Below is a small trained network, with its code and all its weights. Each question gives an input and a target symbol and asks what happens when units are switched off, that is, made to give their printed mean instead of their output.

import numpy as np


def w(rows, s, z=0):
    codes = np.array(rows[::2]) - 128.0
    scale = np.full(codes.shape[1], s)
    scale[-1] = z or s
    return codes * scale


def f(y):
    return np.maximum(y, 0)


def softmax(a):
    e = np.exp(a - a.max(-1, keepdims=True))
    return e / e.sum(-1, keepdims=True)


def log_softmax(a):
    a = a - a.max(-1, keepdims=True)
    return a - np.log(np.exp(a).sum(-1, keepdims=True))


def net(x, mask):
    ids = ['αβγδεζηθμξπστψω'.index(c) for c in x.split()]
    T = len(ids)
    res = E[ids] + P[:T]
    q, k, v = (res @ M[0].T for M in (Q, K, V))
    z = softmax(np.where(np.tri(T) > 0, q @ k.T / 3**0.5, -1e9)) @ v
    res = res + np.where(mask[0], z, O[0][:, -1]) @ O[0][:, :-1]
    y = f(res @ A[0][:, :-1].T + A[0][:, -1])
    res = res + np.where(mask[1:13], y, B[0][:, -1]) @ B[0][:, :-1]
    return log_softmax(res[-1] @ U[:, :-1].T + U[:, -1])


Q, K, V, O, A, B = {}, {}, {}, {}, {}, {}
E = w([
[31,149,53,162],'α',
[249,102,166,216],'β',
[220,138,91,107],'γ',
[152,103,39,102],'δ',
[100,170,74,129],'ε',
[76,87,122,84],'ζ',
[140,161,149,123],'η',
[46,174,71,98],'θ',
[126,194,113,153],'μ',
[62,88,197,207],'ξ',
[194,117,143,79],'π',
[76,224,143,64],'σ',
[161,83,38,180],'τ',
[135,151,14,169],'ψ',
[234,54,136,94],'ω',
],0.019)
P = w([
[65,50,115,7],'0',
[134,158,99,95],'1',
[131,155,101,101],'2',
[134,158,101,101],'3',
[131,152,99,101],'4',
[134,154,105,102],'5',
[129,155,102,98],'6',
[134,148,101,97],'7',
[128,148,100,96],'8',
[132,151,103,97],'9',
[130,150,103,97],'10',
[128,148,101,96],'11',
[129,144,101,93],'12',
[126,149,102,93],'13',
],0.016)
Q[0] = w([
[166,128,196,211],'H1',
[197,137,163,254],'H1',
[13,84,189,220],'H1',
],0.0093)
K[0] = w([
[170,193,160,223],'H1',
[177,169,128,254],'H1',
[136,173,145,198],'H1',
],0.0086)
V[0] = w([
[98,2,201,99],'H1',
[98,189,205,111],'H1',
[193,219,183,221],'H1',
],0.0071)
O[0] = w([
[246,131,179,151,196],'H1',
[164,158,209,71,108],'H1',
[220,122,96,117,7],'H1',
],0.011,0.017)
A[0] = w([
[100,156,35,21,254],'N1',
[185,129,132,157,82],'N2',
[183,98,235,198,141],'N3',
[153,190,151,60,114],'N4',
[140,196,254,68,143],'N5',
[165,92,131,121,103],'N6',
[114,93,40,98,36],'N7',
[138,22,149,104,60],'N8',
[142,68,189,141,216],'N9',
[63,156,61,245,140],'N10',
[205,151,109,157,26],'N11',
[139,73,116,133,106],'N12',
],0.011,0.0064)
B[0] = w([
[182,255,134,55,205],'N1',
[34,85,106,137,164],'N2',
[100,121,46,101,215],'N3',
[212,155,143,152,155],'N4',
[181,42,179,146,253],'N5',
[70,166,112,128,152],'N6',
[152,164,113,184,137],'N7',
[174,208,81,211,144],'N8',
[120,96,88,74,209],'N9',
[161,100,159,194,199],'N10',
[57,131,175,131,169],'N11',
[115,141,189,128,145],'N12',
],0.0086,0.011)
U = w([
[106,165,139,158,118],'α',
[170,166,48,97,254],'β',
[99,138,9,123,137],'γ',
[48,171,141,205,23],'δ',
[99,189,149,149,61],'ε',
[130,27,146,203,159],'ζ',
[203,137,93,124,103],'η',
[39,112,167,75,154],'θ',
[205,117,27,56,88],'μ',
[222,98,100,92,136],'ξ',
[167,113,128,145,221],'π',
[176,151,175,127,96],'σ',
[131,169,124,176,166],'τ',
[149,186,96,181,53],'ψ',
[195,96,85,216,117],'ω',
],0.011,0.0068)

Each question gives the input, a string of symbols that net reads in full, and the target symbol t.
The units are the heads (3 rows each of Q, K, V and O) and the neurons (one row each of A and B). Each row of codes is followed by its name. A weight is (code - 128) times the scale printed after its matrix; where a second scale follows, it is the last column's (O, A, B and U).
mask holds one flag per unit, heads first, then neurons. A switched-off unit (its flag False) gives its mean, the last column of its rows in O or B, instead of its output. The means were averaged over made-up inputs and are rounded, as every weight is.
A unit's drop is (log p(t) with every unit on - log p(t) with that unit switched off) / (log p(t) with every unit on - log p(t) with every unit switched off).
The circuit of an input: a set's keep is (log p(t) with only the set's units on - log p(t) with every unit switched off) / (log p(t) with every unit on - log p(t) with every unit switched off). Starting from the 12 units with the biggest drops (on a tie, the unit counted first), units are removed one at a time, each time the one whose removal leaves the highest keep (on an exact tie, the one counted first), for as long as the keep stays at least 0.8.
circuit, biggest first: the units of the circuit, biggest drop first
most important unit: the unit with the biggest drop
k most important neurons: the k neurons with the biggest drops, biggest first
drop when u is switched off: that unit's drop, to one decimal
input ζ ω ζ ζ β β π η σ ζ μ, target ζ: most important unit	N1
input τ ω ε π τ, target ω: 2 most important neurons	N10; N7
input β τ ω π, target β: 3 most important neurons	N5; N1; N10
input ζ ζ ζ σ, target ζ: circuit, biggest first	H1; N5
input σ ε τ ζ β β α π σ π, target ξ: 2 most important neurons	N5; N4
input ζ β π π ω ζ, target ζ: 2 most important neurons	N5; N1
input β β σ μ π ω β σ π σ, target β: circuit, biggest first	H1; N1
input β π α β π μ γ, target β: circuit, biggest first	H1; N5; N1
input β ω π β τ σ ζ β ω, target β: circuit, biggest first	H1; N5; N8
input β γ θ π, target β: 3 most important neurons	N1; N5; N10
input ζ ζ τ ζ τ π ζ ζ γ σ, target σ: 2 most important neurons	N4; N5
input θ β ζ β, target γ: 2 most important neurons	N5; N2
input β α ω ζ ζ ζ ψ ω, target μ: drop when N1 is switched off	0.0
input ω δ ψ, target ω: circuit, biggest first	N10
input β θ μ σ ζ, target β: drop when N2 is switched off	0.1
input ζ ζ ζ, target ζ: drop when H1 is switched off	2.1
input ζ ζ ζ τ β π ζ ζ τ, target ζ: drop when H1 is switched off	0.6
